Where the symbols take the units:
ru: nali->vegi, piro->zuda, somo->gone, tomi->labi, gopu->zefo, defe->kivi, bove->loka, kuga->koga, mumu->rumi, tuka->pigi, laro->kuga, zuda->lapu, zana->tugi, vilo->page, tuni->roba, zopu->mona, vomu->begi, sopu->suge, guda->zimi, nime->busi, pigi->duve, mila->gasa, zafe->muza, nova->sopu, labi->ziza, vegi->tuni, gone->nali, tanu->fezu, suge->tomi, para->keba, peso->zena, gamu->zana, leso->gamu, seru->nova, tugi->gero, bilo->kidi, demo->foli, pidu->luze, nubu->gepe, zefo->meso, ziza->zopu, luze->ladu, gepe->tanu, ladu->bilo, roba->foti, keba->vomu, gasa->zafe, gime->gopu, begi->muki, page->kifi, madu->pimo, zena->mila, muza->pidu, losa->fuda, zimi->sale, muki->gime, lapu->rago, sume->losa, neki->defe, rimi->seru, tize->bove, gogu->nuru, sale->nime, foli->para, fezu->mudi, meso->sume, teva->rara, foti->nubu, loka->duro, pimo->rogi, duro->madu, duve->leso, kifi->laro, rogi->neki, koga->peso, dasi->tuka, mona->demo, kivi->guda, nuru->dasi, gero->tize, rago->rimi, rumi->somo, mudi->vilo, busi->piro, kidi->teva, rara->tugu, fuda->mumu, tugu->gogu
ze: nali->piro, piro->ladu, somo->nime, tomi->tuka, gopu->pimo, defe->zena, bove->vilo, kuga->demo, mumu->zimi, tuka->vegi, laro->mona, zuda->bilo, zana->gepe, vilo->labi, tuni->lapu, zopu->leso, vomu->bove, sopu->nuru, guda->gasa, nime->pidu, pigi->tuni, mila->vomu, zafe->muki, nova->gogu, labi->pigi, vegi->zuda, gone->busi, tanu->sopu, suge->dasi, para->gero, peso->para, gamu->nubu, leso->foti, seru->tugu, tugi->tanu, bilo->sume, demo->zana, pidu->gopu, nubu->seru, zefo->rogi, ziza->duve, luze->zefo, gepe->nova, ladu->meso, roba->rago, keba->tize, gasa->begi, gime->madu, begi->loka, page->ziza, madu->laro, zena->keba, muza->gime, losa->kivi, zimi->zafe, muki->duro, lapu->kidi, sume->defe, neki->peso, rimi->rara, tize->mudi, gogu->somo, sale->muza, foli->tugi, fezu->suge, meso->neki, teva->fuda, foti->rimi, loka->page, pimo->kuga, duro->kifi, duve->roba, kifi->zopu, rogi->koga, koga->foli, dasi->nali, mona->gamu, kivi->mila, nuru->gone, gero->fezu, rago->teva, rumi->sale, mudi->tomi, busi->luze, kidi->losa, rara->mumu, fuda->guda, tugu->rumi
fu: nali->gogu, piro->somo, somo->rara, tomi->tanu, gopu->zafe, defe->zefo, bove->para, kuga->duro, mumu->kidi, tuka->sopu, laro->loka, zuda->gone, zana->zopu, vilo->gero, tuni->dasi, zopu->vilo, vomu->peso, sopu->nubu, guda->sume, nime->mumu, pigi->suge, mila->neki, zafe->kivi, nova->foti, labi->fezu, vegi->nuru, gone->tugu, tanu->gamu, suge->gepe, para->kuga, peso->pimo, gamu->ziza, leso->labi, seru->roba, tugi->mona, bilo->busi, demo->kifi, pidu->zimi, nubu->duve, zefo->muza, ziza->mudi, luze->sale, gepe->leso, ladu->nime, roba->tuka, keba->koga, gasa->defe, gime->gasa, begi->zena, page->tize, madu->begi, zena->rogi, muza->guda, losa->ladu, zimi->losa, muki->mila, lapu->nali, sume->luze, neki->gopu, rimi->tuni, tize->foli, gogu->rimi, sale->fuda, foli->laro, fezu->zana, meso->pidu, teva->zuda, foti->pigi, loka->keba, pimo->muki, duro->vomu, duve->tomi, kifi->bove, rogi->gime, koga->madu, dasi->nova, mona->page, kivi->meso, nuru->seru, gero->demo, rago->vegi, rumi->teva, mudi->tugi, busi->rumi, kidi->piro, rara->lapu, fuda->bilo, tugu->rago
va: nali->rara, piro->mumu, somo->kidi, tomi->nubu, gopu->mila, defe->gime, bove->demo, kuga->bove, mumu->ladu, tuka->seru, laro->tize, zuda->rumi, zana->labi, vilo->zana, tuni->gogu, zopu->fezu, vomu->kuga, sopu->roba, guda->zefo, nime->losa, pigi->nova, mila->pimo, zafe->neki, nova->tuni, labi->gepe, vegi->tugu, gone->teva, tanu->duve, suge->foti, para->kifi, peso->duro, gamu->tomi, leso->suge, seru->vegi, tugi->ziza, bilo->sale, demo->vilo, pidu->kivi, nubu->tuka, zefo->gasa, ziza->tanu, luze->guda, gepe->pigi, ladu->zimi, roba->nuru, keba->laro, gasa->rogi, gime->zena, begi->koga, page->tugi, madu->keba, zena->madu, muza->defe, losa->pidu, zimi->meso, muki->peso, lapu->somo, sume->muza, neki->muki, rimi->nali, tize->mona, gogu->lapu, sale->sume, foli->page, fezu->leso, meso->zafe, teva->busi, foti->dasi, loka->foli, pimo->vomu, duro->para, duve->sopu, kifi->gero, rogi->begi, koga->loka, dasi->rimi, mona->mudi, kivi->gopu, nuru->rago, gero->zopu, rago->gone, rumi->bilo, mudi->gamu, busi->fuda, kidi->nime, rara->piro, fuda->luze, tugu->zuda
si: nali->nuru, piro->gone, somo->tugu, tomi->fezu, gopu->muza, defe->meso, bove->keba, kuga->madu, mumu->teva, tuka->suge, laro->duro, zuda->nali, zana->mona, vilo->tize, tuni->tuka, zopu->page, vomu->zena, sopu->gepe, guda->losa, nime->rumi, pigi->tomi, mila->defe, zafe->guda, nova->nubu, labi->mudi, vegi->dasi, gone->gogu, tanu->zana, suge->tanu, para->koga, peso->rogi, gamu->zopu, leso->ziza, seru->foti, tugi->demo, bilo->piro, demo->laro, pidu->sale, nubu->leso, zefo->pidu, ziza->vilo, luze->nime, gepe->gamu, ladu->busi, roba->pigi, keba->peso, gasa->kivi, gime->zafe, begi->mila, page->bove, madu->muki, zena->neki, muza->zimi, losa->bilo, zimi->fuda, muki->gasa, lapu->vegi, sume->ladu, neki->zefo, rimi->roba, tize->para, gogu->seru, sale->mumu, foli->kuga, fezu->tugi, meso->luze, teva->lapu, foti->duve, loka->vomu, pimo->gime, duro->begi, duve->labi, kifi->loka, rogi->gopu, koga->pimo, dasi->sopu, mona->kifi, kivi->sume, nuru->nova, gero->foli, rago->tuni, rumi->rara, mudi->gero, busi->somo, kidi->zuda, rara->rago, fuda->kidi, tugu->rimi
ne: nali->tugu, piro->rumi, somo->teva, tomi->gepe, gopu->gasa, defe->gopu, bove->foli, kuga->loka, mumu->bilo, tuka->nova, laro->bove, zuda->somo, zana->ziza, vilo->tugi, tuni->nuru, zopu->mudi, vomu->koga, sopu->foti, guda->meso, nime->fuda, pigi->sopu, mila->rogi, zafe->defe, nova->roba, labi->tanu, vegi->gogu, gone->rara, tanu->leso, suge->nubu, para->laro, peso->madu, gamu->labi, leso->tomi, seru->tuni, tugi->zopu, bilo->nime, demo->page, pidu->guda, nubu->pigi, zefo->zafe, ziza->fezu, luze->zimi, gepe->duve, ladu->sale, roba->dasi, keba->kuga, gasa->neki, gime->mila, begi->peso, page->gero, madu->vomu, zena->pimo, muza->kivi, losa->luze, zimi->sume, muki->zena, lapu->gone, sume->pidu, neki->gime, rimi->vegi, tize->demo, gogu->rago, sale->losa, foli->kifi, fezu->gamu, meso->muza, teva->piro, foti->tuka, loka->para, pimo->begi, duro->keba, duve->suge, kifi->tize, rogi->muki, koga->duro, dasi->seru, mona->vilo, kivi->zefo, nuru->rimi, gero->mona, rago->nali, rumi->kidi, mudi->zana, busi->mumu, kidi->busi, rara->zuda, fuda->ladu, tugu->lapu

The rows follow the links: the fewer symbols apart two units are, the more alike their rows tend to be.

Each row is also shifted at random along 3 hidden directions that mean nothing.

Some units, each with a row of numbers:
gero -> [ 28   4  -3 -17  42   9   2  -9   3  30 -19  10 -13  11  -7  33  14 -14  19  20   8 -27 -30  -4  -1   3   8 -31  -2  16 -14  18 -17  12   2  12  19   3  16   4 -31   5  -6   0]
pigi -> [ 21  28 -46   1  34 -67   7  44  43  -7 -22 -30 -36  40  -8  39   9  -4  26  -8  -7 -19 -29  -3   1 -34 -31   8  61  -3  -8   9 -30   9 -43 -80  -2  -1   1 -55  13  84 -54 -36]
begi -> [ 45   2 -25  -2  11 -11  29   3  -3  10 -33  10 -20  17  -3   2   0 -33  10  26   2 -22 -16  -5  20  21  18 -21  35  19 -32   6  10  15 -21 -32   4  28  -9   4   1   4  46  21]
madu -> [ 67  -1 -51  -5  21 -15  32  11  15  19 -51   5 -35  18   4  12 -12 -42  22  32 -11 -32 -47  21  13  12  14 -27  53  15 -41  10   2  18 -37 -52  -4  32 -17   6  -7  -3  35  20]
gopu -> [ 96 -16 -25  -4 -10   3  26   2  23   5 -11  -8  -3   9   0   3  -3 -16  -5  25 -25 -21 -34  23  -4   3  21 -10   1  -9 -19   1  26 -20 -16 -13  -7  -8 -24  13 -13 -26  36  14]
sopu -> [-47  -1 -16  -5   5  -1 -13   5  16  18   0 -11 -15 -11   7   8 -26   3  18  -9 -17  10 -14  30 -12 -25 -15   2 -10 -18  13  15 -27   6 -14 -10  -4  -4   3  -2  -1 -16 -51 -22]
tuka -> [ -3   7 -21 -25  -4 -20   3  11  21  35  -3 -15 -27  -5   5  17 -35 -10  18  -8 -27  12  -8  33   3 -30 -18  -8  -1 -28   3  25 -23   7 -35 -35   2   0   0  -7  21 -21 -49 -27]
kifi -> [  4  -3   9 -20  28  21  15 -21 -10  39  -8  15 -11   1  -6  17  -1 -25   6  16   2 -10  -1  -6  20  15  20 -40 -18  13 -19  27  -4  12  -4  16  23   5  16  14 -10 -35  14  10]
gogu -> [ 24   5  36 -11  -7  -4 -35  -2  -5 -11  29  -1  31  -7  -2  10  24  38  -7 -26  23   9  12 -17 -38 -12 -22  22 -22   0  35 -19 -11  -3  41  39   9 -20  12  -2  -9  37 -39 -14]
vegi -> [ 91  -1 -14 -53 -25  -8 -17  -7   9  51  -6  -2  -6 -30  18  17 -50 -10  23 -10 -21  11 -23  49 -28 -21 -21  -8 -13 -20  18   8 -30  19 -12  -4   7  12  -7  27  10 -45 -41  -5]
defe -> [ 43  -8 -10  19  -5   2  12   6  11 -33  -5  -4   8  14  -5  -7  23   9 -12  14   1 -19 -19  -8  -8  11  15   9  17   6 -12 -19  29 -17  12  -2 -13 -12 -14  -1 -17  16  39  17]
zopu -> [ 19 -11  23 -25  28  41  -3 -27  12  44  17   0   3  -2  -8  35  10  -1   3  15  -9 -15 -27   7  -9  -7  14 -35 -66  -5   2  30  -7 -10  20  58  26 -33  19  15 -45 -44 -26 -14]
para -> [ 36  -4  22  -8  29  20  27 -16   9  19  15  -2   4  21 -21  28  30 -10  -9  25  -6 -23  -4 -25  18  11  28 -39 -42   0 -19  21  21 -16   5  29  25 -33  16  -6 -24 -11  17  -9]
rara -> [ 24   3  21  -6 -27 -13  -8   5   8 -11  37 -15  22  -5  -3  -2   4  23 -18 -22  -7  17  28  -6 -10 -13 -16  19 -21 -22  24 -10   8 -19  11   5  -2 -20  -3 -12  19  12 -25 -20]
gasa -> [ -5 -16 -16  25 -15  14  13  -3   7 -23  -4  -3   4   2   6 -21   3  -2 -12  20 -17 -12 -15  13   1   9  21   5   2  -5 -14  -9  31 -23  -2  -1 -18  -6 -18  11 -11 -25  44  21]
bove -> [-87  -8 -58   6   8  10  28  -3  -1  40 -50  10 -57 -15  21 -18 -65 -54  27  29 -37   3 -23  52  39   3  20 -29  24  -4 -41  35 -15  22 -62 -52 -12  45 -12  25  16 -80  24  19]
pimo -> [ 62  -7  22 -10   8  14  17 -21 -16  13   2  13  15   6 -14   7  25 -13 -14  20  15 -19   9 -26  18  32  24 -27 -17  17 -16   1  23  -4  12  25  18  -1   7  11 -12  -9  46  19]
rago -> [ -6  15 -22   8  -3 -40 -21  30  13 -27  -5 -14  -8   6   6   2  -3  17  11 -24   7   8  -8   3 -22 -21 -34  36  41  -3  20 -17 -18   6  -8 -37 -15   6  -7 -23  15  56 -37 -14]
demo -> [-54  -7   5  -2  24  38  -7 -24 -22  31 -18  23  -7 -13   5   4  -8 -13  15  14  14  -2  -9   5   6  14  14 -24 -14  20 -10  19 -19  21  13  34  14  15  18  26 -20 -37   9  17]
gepe -> [-61  -2  -1 -19  10  28 -35 -18 -14  38 -13  16 -10 -28  18   2 -37  -5  26  -5   4  15 -16  30 -16  -7 -12  -3 -17   3  15  17 -44  26   5  29   5  18  11  29 -12 -46 -37   2]
mila -> [ 15  -6   5  13  -4   8  28  -3   0 -14   6  -2   5  16 -11  -9  21  -7 -19  18  -7  -8  12 -16  20  18  23 -12  -3  -3 -18   0  36 -19  -2   2  -3 -13  -7  -3  -2  -8  48   8]
gone -> [ 58  -3  22 -25 -33   3  -8  -4  14  10  35 -14  19 -14   0   4 -11  18 -12 -14 -18  15  13  11 -18 -19 -12   6 -43 -30  25  -4   4 -19  10  22   5 -30  -3   2   8 -21 -32 -24]
mona -> [-104  -13   -3   16   26   48  -20  -16  -16   12  -16   19   -3  -16   13   -5   -6   -2   17    9   10   -2  -25   15   -8    4   12   -4  -14   17    0   16  -22   10   17   39   -1   11   13   25  -36  -33   -5   14]
foti -> [ -1   8  13 -14  10  -8 -10   1  18  16  23 -14   2   5  -7  26   5  14   3 -13  -8   7   2  -1 -11 -22 -14  -5 -28 -16  17  10 -14  -9   2  11  11 -23  12 -18  -2   8 -53 -33]
koga -> [-65 -18  -5  28  14  45  -3 -15  -9 -12 -14  17   3  -6   8 -18   9   1   1  20   6 -12 -23   6  -7  17  25   0  -7  18 -14   2   9  -6  22  36 -10   4  -1  25 -36 -27  37  26]
luze -> [ 61   0  13  10 -25 -20  20  11   8 -34  27 -16  22  15 -16  -8  25  15 -30  -6  -3  -3  28 -28   7   5   2  13   0 -10   1 -22  37 -23   0 -10  -2 -22 -10 -19  13  32  23  -4]
labi -> [ 75   9  17 -52  28  -6  13 -16   2  66   6   0 -12   5 -15  50  -4 -21  11   5  -5  -9   2  -5  13  -5  -3 -49 -34  -4  -2  34 -23  17 -13   9  39  -9  27   0   2 -17 -33 -22]
tize -> [-21  -4 -24 -13  24  11  14 -11 -11  44 -37  13 -36  -6   5   6 -30 -38  24  20  -6  -5 -17  23  26  10  13 -33  14  12 -26  30 -20  29 -25 -17   8  32   5  18  -3 -41  12  17]

From each start, follow one symbol. Which unit do you reach?
Answers are names.
start [-29  -3  11  -7  29  23   1 -15  11  27  11  -1  -3   3  -7  25  12  -1   5   9  -8  -9 -14  -1   0  -9  10 -26 -42  -5  -2  28  -7  -6   7  35  18 -23  17   0 -28 -23 -29 -17]
si	gero
start [ 80  -7  26 -14  19  24  12 -22 -13  12   1  16  23  13 -15  16  37  -6 -10  23  20 -26  -6 -28   0  29  27 -29 -23  22 -12   3  19  -4  28  46  22 -12  11  13 -30  -1  39  17]
ze	para
start [-87 -16 -39  32   7  33  -3  -7 -11  -7 -42  21 -22 -17  24 -32 -29 -22  16  24  -6  -7 -37  33   5  16  20   2  26  17 -21   2  -3  12  -7  -4 -21  33 -13  32 -23 -47  40  39]
fu	peso
start [ -8   7  -8  10 -16 -24 -19  21  15 -25  12 -17   2   0   7  -6  -5  23   0 -22  -5  12   1  10 -19 -25 -25  34  13 -17  22 -18  -7  -9   2 -22 -17  -9  -9 -17  10  32 -37 -19]
ne	lapu
start [  5  15  32  -5  47  -8  12  -5  10  12  26 -12   5  33 -29  42  49   8  -6   0  14 -16  15 -52  18  -4   3 -28 -28   4  -2  20  -1  -8   8  18  30 -38  32 -38 -13  45 -29 -32]
ze	duve
start [ 71   2  30 -25  47  13   6 -19  -3  30   6  11  10  20 -23  44  47  -4   3  14  26 -31 -11 -36  -2  14   9 -41 -29  23  -6  15  -9   7  26  46  38 -20  31  -4 -35  19  -4  -6]
ru	kifi
start [ 47  -5  35 -22 -18  15 -31  -9   2   3  40  -8  35 -16  -1  12  14  35 -12 -22   3   7   6   1 -42 -15 -16  17 -52 -15  37 -12  -1 -17  40  55  11 -36   6   7 -15  -3 -39 -19]
ru	vegi
start [-32 -16 -32  14  13  29  11  -9   7   8 -29   6 -20  -1  11  -8 -12 -20  10  30 -19 -20 -41  30   0   6  25 -13   2   6 -24  13   3   0 -11   1 -10   9 -12  24 -30 -45  30  20]
fu	vomu
start [  6   2  20 -34 -12   7 -10 -13   5  42  21  -9   2 -21   0  14 -25   2   3 -15 -19  19  14  18  -6 -20 -10 -14 -47 -25  22  21 -15   1  -4  22  17 -15  12   4  10 -41 -49 -24]
fu	foti
start [-31   2   7  27  37   9  23   4  11 -15   5  -6  -4  37 -19  13  45   2 -11  18   5 -25   1 -35  20   9  21 -18   0  12 -21   6  21 -16   5   6   8 -24   9 -25 -22  32  21  -2]
ru	duro
start [ -5   0  -7  -5  39  13   4  -5  15  22  -7  -3 -12  16  -6  34  11  -8  13  14  -4 -21 -32   0  -5  -9   5 -23 -17   4 -10  23 -14   0  -1  15  14 -13  12  -4 -29  -3 -21 -12]
va	ziza
start [-33  10  25  -8  33   4   4  -8   1  22  18  -1  -1  11 -14  23  18   3   1  -1   8   0  16 -28  14  -4   4 -24 -30   0   2  23  -7  -2   6  22  25 -19  29 -17  -6   6 -27 -21]
ze	suge
start [-64  12   8  -1  26  -3   2  -4  -5  18   1   2 -17   5  -7  13  -1  -6  10  -4   7   7  14 -14  21  -5  -3 -17  -6   4  -3  21 -22  12 -11  -2  14   1  19 -13   7   5 -25 -16]
si	zopu
start [ -1   7 -39  -9 -40 -37   6  23  11   3 -12 -17 -24 -13  16 -20 -57 -15   9 -15 -33  24   6  43   9 -22 -19  18  31 -29   2  -1  -8  10 -50 -69 -22  21 -24  -5  49 -21 -19  -6]
fu	gone
start [  1   0 -24  37   5 -20  29  25  19 -43  -7 -12  -8  33  -9 -10  25  -3 -11  16  -3 -20  -2 -20  21   8  15  10  42   4 -25 -13  34 -20 -15 -42 -19  -6 -17 -26   3  41  41   7]
ne	gime
start [-30  14  27  -4  34  -3 -23  -2 -15   5   6   6   4   6 -11  23  27  11   7 -15  33   0  10 -32  -7   0 -16  -1  -2  19  17   5 -29  15  25  24  21  -3  30 -17  -7  46 -37 -14]
va	nubu
start [ -5  -5  -1  22  33  16  19   0  14 -13  -1  -2  -1  28 -12  12  41   0  -8  20   6 -31 -23 -23   8   9  22 -14  -2  12 -17   4  19 -18  11  13   5 -20   6 -11 -35  15  22   2]
va	laro
start [-28  13  11  -3  31  -2 -28   3  -3   3  -2   1   1   4  -2  21  18  14  13 -14  25  -2  -8 -14 -16 -12 -19   4   2  13  15   3 -31  10  20  15  10  -3  23 -13 -14  39 -44 -16]
fu	tomi
